Below are the code and all the weights of a small trained network. Each question names an input and a class and asks about switching units off, where a switched-off unit gives its printed mean instead of its output.

import numpy as np


def w(rows, s, z=0):
    codes = np.array(rows[::2]) - 128.0
    scale = np.full(codes.shape[1], s)
    scale[-1] = z or s
    return codes * scale


def norm(h):
    return h / np.sqrt((h * h).mean(-1, keepdims=True) + 1e-5)


def f(y):
    return y / 2 * (1 + np.tanh(0.7978845608 * (y + 0.044715 * y**3)))


def log_softmax(a):
    a = a - a.max(-1, keepdims=True)
    return a - np.log(np.exp(a).sum(-1, keepdims=True))


def net(x, mask):
    res = np.array(x, float).reshape(1, 3) / 4 @ E
    u = 0
    for l in range(3):
        y = f(norm(res) @ A[l][:, :-1].T + A[l][:, -1])
        res = res + np.where(mask[u : u + 8], y, B[l][:, -1]) @ B[l][:, :-1]
        u += 8
    return log_softmax(norm(res)[-1] @ U[:, :-1].T + U[:, -1])


A, B = {}, {}
E = w([
[103,70,91,102,31,70],'x0',
[128,79,254,80,98,150],'x1',
[82,125,150,179,126,170],'x2',
],0.0078)
A[0] = w([
[63,159,114,179,32,244,21],'L0N0',
[99,191,62,167,94,153,4],'L0N1',
[145,143,158,96,219,148,61],'L0N2',
[72,141,114,126,84,56,62],'L0N3',
[102,96,100,78,88,113,69],'L0N4',
[175,95,129,72,157,87,139],'L0N5',
[231,129,82,62,139,111,56],'L0N6',
[44,135,158,229,134,110,85],'L0N7',
],0.011,0.0032)
B[0] = w([
[181,47,134,59,209,122,204],'L0N0',
[67,175,193,166,133,71,190],'L0N1',
[180,107,127,186,89,162,253],'L0N2',
[191,89,81,136,100,191,195],'L0N3',
[230,119,103,179,145,104,196],'L0N4',
[89,70,153,70,213,110,199],'L0N5',
[103,101,114,102,254,142,210],'L0N6',
[135,80,108,54,220,109,200],'L0N7',
],0.0096,0.0046)
A[1] = w([
[228,159,70,168,138,127,154],'L1N0',
[132,204,65,74,172,82,114],'L1N1',
[184,124,140,150,200,124,111],'L1N2',
[115,160,100,8,73,109,253],'L1N3',
[95,184,164,127,195,152,159],'L1N4',
[77,198,66,154,131,89,95],'L1N5',
[157,155,158,99,156,57,242],'L1N6',
[173,234,168,128,150,85,143],'L1N7',
],0.011,0.0043)
B[1] = w([
[121,139,137,159,36,191,229],'L1N0',
[59,87,225,138,205,66,180],'L1N1',
[189,114,94,82,70,124,255],'L1N2',
[167,207,112,171,170,254,153],'L1N3',
[152,133,50,83,74,94,222],'L1N4',
[45,185,189,162,87,99,169],'L1N5',
[113,125,209,194,79,159,216],'L1N6',
[162,42,55,175,73,168,156],'L1N7',
],0.0079,0.0065)
A[2] = w([
[137,137,106,154,189,132,254],'L2N0',
[184,105,144,77,74,179,193],'L2N1',
[107,195,227,110,90,93,71],'L2N2',
[94,164,206,154,102,103,47],'L2N3',
[173,191,106,168,135,206,106],'L2N4',
[126,87,93,60,253,85,47],'L2N5',
[134,169,138,139,11,151,169],'L2N6',
[156,68,86,124,50,71,62],'L2N7',
],0.012,0.0032)
B[2] = w([
[128,101,218,88,93,150,150],'L2N0',
[75,173,85,161,128,95,250],'L2N1',
[30,164,31,219,75,9,146],'L2N2',
[60,207,85,221,107,69,145],'L2N3',
[177,129,52,70,44,121,160],'L2N4',
[125,53,231,61,226,169,194],'L2N5',
[149,80,163,59,210,139,189],'L2N6',
[178,219,106,109,86,179,166],'L2N7',
],0.011,0.012)
U = w([
[245,206,45,76,26,252,165],'0',
[146,48,244,36,254,202,2],'1',
[23,214,104,222,87,68,232],'2',
],0.015,0.0013)

Each question gives the input, the list of numbers given to net, and the class t.
The units are the neurons (one row each of A and B). Each row of codes is followed by its name. A weight is (code - 128) times the scale printed after its matrix; where a second scale follows, it is the last column's (A, B and U).
mask holds one flag per neuron, layer by layer. A switched-off neuron (its flag False) gives its mean, the last column of its row in B, instead of its output. The means were averaged over made-up inputs and are rounded, as every weight is.
A unit's drop is (log p(t) with every unit on - log p(t) with that unit switched off) / (log p(t) with every unit on - log p(t) with every unit switched off).
The circuit of an input: a set's keep is (log p(t) with only the set's units on - log p(t) with every unit switched off) / (log p(t) with every unit on - log p(t) with every unit switched off). Starting from the 12 units with the biggest drops (on a tie, the unit counted first), units are removed one at a time, each time the one whose removal leaves the highest keep (on an exact tie, the one counted first), for as long as the keep stays at least 0.8.
circuit, biggest first: the units of the circuit, biggest drop first
top k neurons: the k neurons with the biggest drops, biggest first
top k neurons in layer l: the k neurons of layer l with the biggest drops, biggest first
drop when u is switched off: that unit's drop, to one decimal
input [6,-4,8], class 1: circuit, biggest first	L0N0
input [-8,2,8], class 0: top 2 neurons	L0N5, L0N2
input [5,-6,-8], class 1: top 2 neurons	L0N6, L1N1
input [6,-8,-6], class 2: top 2 neurons	L1N1, L0N0
input [5,-6,-7], class 1: top 2 neurons	L1N1, L0N2
input [-6,3,6], class 0: top 4 neurons	L0N5, L1N1, L0N2, L0N6
input [-8,-5,-8], class 0: top 3 neurons in layer 1	L1N0, L1N7, L1N2
input [-7,6,7], class 0: top 3 neurons	L0N5, L1N1, L0N2
input [7,-3,8], class 1: top 3 neurons	L0N0, L0N7, L0N2
input [5,-8,-7], class 2: top 3 neurons	L0N0, L1N1, L1N5
input [-1,-5,7], class 1: top 2 neurons	L0N0, L0N7
input [6,-8,-4], class 2: top 3 neurons	L0N1, L1N1, L0N2
input [2,-3,-3], class 1: top 2 neurons	L0N2, L0N6
input [4,-6,-1], class 2: circuit, biggest first	L0N1
input [-8,7,-5], class 0: drop when L2N5 is switched off	0.4
